Here is a tiny trained network, its code and every weight. The questions are about switching its units off for an input and a target symbol, where a switched-off unit gives its printed mean instead of its output.

import numpy as np


def w(rows, s, z=0):
    codes = np.array(rows[::2]) - 128.0
    scale = np.full(codes.shape[1], s)
    scale[-1] = z or s
    return codes * scale


def norm(h):
    return h / np.sqrt((h * h).mean(-1, keepdims=True) + 1e-5)


def f(y):
    return y / 2 * (1 + np.tanh(0.7978845608 * (y + 0.044715 * y**3)))


def softmax(a):
    e = np.exp(a - a.max(-1, keepdims=True))
    return e / e.sum(-1, keepdims=True)


def log_softmax(a):
    a = a - a.max(-1, keepdims=True)
    return a - np.log(np.exp(a).sum(-1, keepdims=True))


def net(x, mask):
    ids = ['αβγδεζηθλμξπστφψ'.index(c) for c in x.split()]
    T = len(ids)
    res = E[ids] + P[:T]
    r = norm(res)
    for j in range(3):
        rows = slice(3 * j, 3 * j + 3)
        q, k, v = (r @ M[0][rows].T for M in (Q, K, V))
        z = softmax(np.where(np.tri(T) > 0, q @ k.T / 3**0.5, -1e9)) @ v
        o = O[0][rows]
        res = res + np.where(mask[j], z, o[:, -1]) @ o[:, :-1]
    y = f(norm(res) @ A[0][:, :-1].T + A[0][:, -1])
    res = res + np.where(mask[3:15], y, B[0][:, -1]) @ B[0][:, :-1]
    return log_softmax(norm(res)[-1] @ U[:, :-1].T + U[:, -1])


Q, K, V, O, A, B = {}, {}, {}, {}, {}, {}
E = w([
[124,167,153,107,154,90,135],'α',
[126,167,87,18,159,254,108],'β',
[96,197,75,169,95,104,124],'γ',
[55,87,164,144,118,134,49],'δ',
[109,185,69,117,134,80,56],'ε',
[108,150,120,183,142,110,59],'ζ',
[150,208,145,143,90,124,117],'η',
[98,148,122,150,177,87,145],'θ',
[94,170,179,98,73,129,182],'λ',
[111,208,85,91,129,64,120],'μ',
[112,137,163,173,60,170,75],'ξ',
[78,197,92,107,36,122,77],'π',
[149,130,184,156,165,130,105],'σ',
[75,91,220,117,106,170,131],'τ',
[31,136,73,59,103,56,101],'φ',
[95,93,142,86,201,79,100],'ψ',
],0.0094)
P = w([
[147,108,160,131,108,86,124],'0',
[110,130,123,146,152,182,148],'1',
[166,153,133,126,160,165,143],'2',
[111,159,156,121,156,142,125],'3',
[82,88,171,226,125,120,140],'4',
[69,96,5,199,153,118,206],'5',
[158,156,19,173,115,125,11],'6',
],0.017)
Q[0] = w([
[118,86,170,219,76,6,145],'head 1',
[116,142,203,86,142,138,124],'head 1',
[188,191,114,117,118,173,31],'head 1',
[147,136,43,107,151,135,134],'head 2',
[113,186,131,62,136,195,84],'head 2',
[86,140,82,128,179,187,193],'head 2',
[211,68,120,70,78,102,157],'head 3',
[127,106,148,114,71,105,181],'head 3',
[158,84,122,147,119,132,54],'head 3',
],0.011)
K[0] = w([
[66,121,71,100,160,251,145],'head 1',
[69,73,90,184,102,97,151],'head 1',
[48,157,183,128,125,85,94],'head 1',
[138,162,163,108,142,103,103],'head 2',
[131,126,170,133,94,59,121],'head 2',
[203,82,95,113,93,130,145],'head 2',
[70,145,109,183,170,173,193],'head 3',
[143,117,66,158,140,132,138],'head 3',
[75,159,136,91,141,160,134],'head 3',
],0.013)
V[0] = w([
[113,164,8,102,91,120,60],'head 1',
[73,162,151,34,31,144,143],'head 1',
[140,165,115,121,110,99,234],'head 1',
[100,73,105,234,81,120,150],'head 2',
[194,179,153,180,99,141,123],'head 2',
[181,138,136,194,80,204,122],'head 2',
[191,161,85,203,128,105,100],'head 3',
[57,147,91,224,88,103,183],'head 3',
[124,116,97,205,180,69,184],'head 3',
],0.013)
O[0] = w([
[126,74,81,104,189,194,132,253],'head 1',
[6,109,129,93,161,145,175,223],'head 1',
[46,122,207,166,170,113,29,103],'head 1',
[158,84,140,135,178,8,153,38],'head 2',
[122,140,166,44,101,121,55,145],'head 2',
[104,145,103,55,110,67,95,10],'head 2',
[161,91,160,77,118,135,121,170],'head 3',
[119,70,132,154,211,59,98,84],'head 3',
[173,92,172,212,143,104,94,72],'head 3',
],0.014,0.0072)
A[0] = w([
[109,8,103,120,44,171,153,203],'neuron 1',
[254,153,89,147,81,88,196,73],'neuron 2',
[2,97,148,95,158,179,76,89],'neuron 3',
[159,159,205,108,42,199,197,214],'neuron 4',
[79,149,215,55,14,116,53,197],'neuron 5',
[222,173,74,149,66,91,151,99],'neuron 6',
[81,79,165,88,116,189,118,95],'neuron 7',
[173,16,139,18,179,215,188,99],'neuron 8',
[91,200,72,236,137,73,120,216],'neuron 9',
[168,176,94,131,218,96,162,167],'neuron 10',
[95,201,108,65,156,133,237,253],'neuron 11',
[133,156,3,139,150,79,38,148],'neuron 12',
],0.0089,0.005)
B[0] = w([
[168,127,74,143,174,125,89,215],'neuron 1',
[62,104,217,98,86,202,142,144],'neuron 2',
[134,113,205,118,81,154,110,210],'neuron 3',
[144,141,10,150,175,112,80,200],'neuron 4',
[168,177,52,124,219,148,160,163],'neuron 5',
[98,104,207,104,84,151,100,141],'neuron 6',
[143,139,124,112,97,169,69,180],'neuron 7',
[135,132,32,117,79,131,98,246],'neuron 8',
[127,86,94,162,164,97,133,160],'neuron 9',
[128,45,136,129,132,143,151,140],'neuron 10',
[131,36,124,173,76,78,126,224],'neuron 11',
[159,84,181,116,144,93,139,149],'neuron 12',
],0.011)
U = w([
[135,217,100,208,214,126,100,75],'α',
[96,209,103,93,80,191,200,84],'β',
[150,55,153,124,215,80,66,156],'γ',
[148,65,151,151,43,123,208,150],'δ',
[236,80,60,120,151,167,108,129],'ε',
[208,75,194,91,86,137,125,164],'ζ',
[121,182,124,53,183,111,66,95],'η',
[188,95,165,221,125,87,80,180],'θ',
[47,157,157,151,164,100,121,185],'λ',
[106,115,177,179,132,210,40,76],'μ',
[158,102,109,63,138,57,154,178],'ξ',
[50,36,123,45,126,139,132,3],'π',
[186,191,157,125,60,116,90,167],'σ',
[101,151,98,183,119,54,171,238],'τ',
[99,64,121,208,221,156,206,90],'φ',
[172,144,148,250,51,176,165,48],'ψ',
],0.013,0.0045)

Each question gives the input, a string of symbols that net reads in full, and the target symbol t.
The units are the heads (3 rows each of Q, K, V and O) and the neurons (one row each of A and B). Each row of codes is followed by its name. A weight is (code - 128) times the scale printed after its matrix; where a second scale follows, it is the last column's (O, A, B and U).
mask holds one flag per unit, heads first, then neurons. A switched-off unit (its flag False) gives its mean, the last column of its rows in O or B, instead of its output. The means were averaged over made-up inputs and are rounded, as every weight is.
A unit's drop is (log p(t) with every unit on - log p(t) with that unit switched off) / (log p(t) with every unit on - log p(t) with every unit switched off).
The circuit of an input: a set's keep is (log p(t) with only the set's units on - log p(t) with every unit switched off) / (log p(t) with every unit on - log p(t) with every unit switched off). Starting from the 12 units with the biggest drops (on a tie, the unit counted first), units are removed one at a time, each time the one whose removal leaves the highest keep (on an exact tie, the one counted first), for as long as the keep stays at least 0.8.
circuit, biggest first: the units of the circuit, biggest drop first
unit that matters most: the unit with the biggest drop
heads that matter: for each layer, one digit per head in row order, 1 if its drop is at least 0.15 and else 0, layers parted by /
input η μ μ λ, target η: circuit, biggest first => [head 2; neuron 5]
input τ ε φ φ π, target ε: heads that matter => 100
input ε ζ π ε φ, target ζ: heads that matter => 110
input β ε ε μ ξ ε, target β: unit that matters most => head 3
input π ε ε ε μ, target ε: heads that matter => 100
input μ η γ δ ξ ε, target γ: heads that matter => 110
input ε π π ε γ, target π: heads that matter => 110
input ε β β β σ, target ε: heads that matter => 101
input δ σ δ θ π, target σ: heads that matter => 110
input ε ζ η ε φ π, target η: heads that matter => 110
input μ δ β, target μ: heads that matter => 100
input θ γ ε, target θ: circuit, biggest first => [head 1; head 3]
input ε λ μ μ ε φ ζ, target μ: heads that matter => 100
input ε ξ μ μ φ, target ξ: circuit, biggest first => [head 2; head 1]
input ξ ε ε ψ, target ξ: unit that matters most => head 2
input π μ ε μ ε τ β, target π: circuit, biggest first => [head 1; head 2]
input φ ε β, target φ: heads that matter => 010
input γ ε ε μ ε ε β, target γ: circuit, biggest first => [head 2; head 1; neuron 12]
input ε φ ψ μ δ α η, target μ: circuit, biggest first => [head 1; neuron 8; neuron 4]
input ε μ σ ε ε ζ, target σ: heads that matter => 110
input β τ μ ψ, target β: circuit, biggest first => [head 3]
input ε μ ε π τ φ, target ε: heads that matter => 100
input π ε ε, target π: circuit, biggest first => [head 1; head 2]
input π β β β π μ, target π: heads that matter => 011
input ψ ε π ε, target ψ: circuit, biggest first => [head 1; head 2]
input δ τ ε, target δ: circuit, biggest first => [head 1; head 2; neuron 2]
input τ γ α μ β, target τ: circuit, biggest first => [head 1; head 3; head 2]
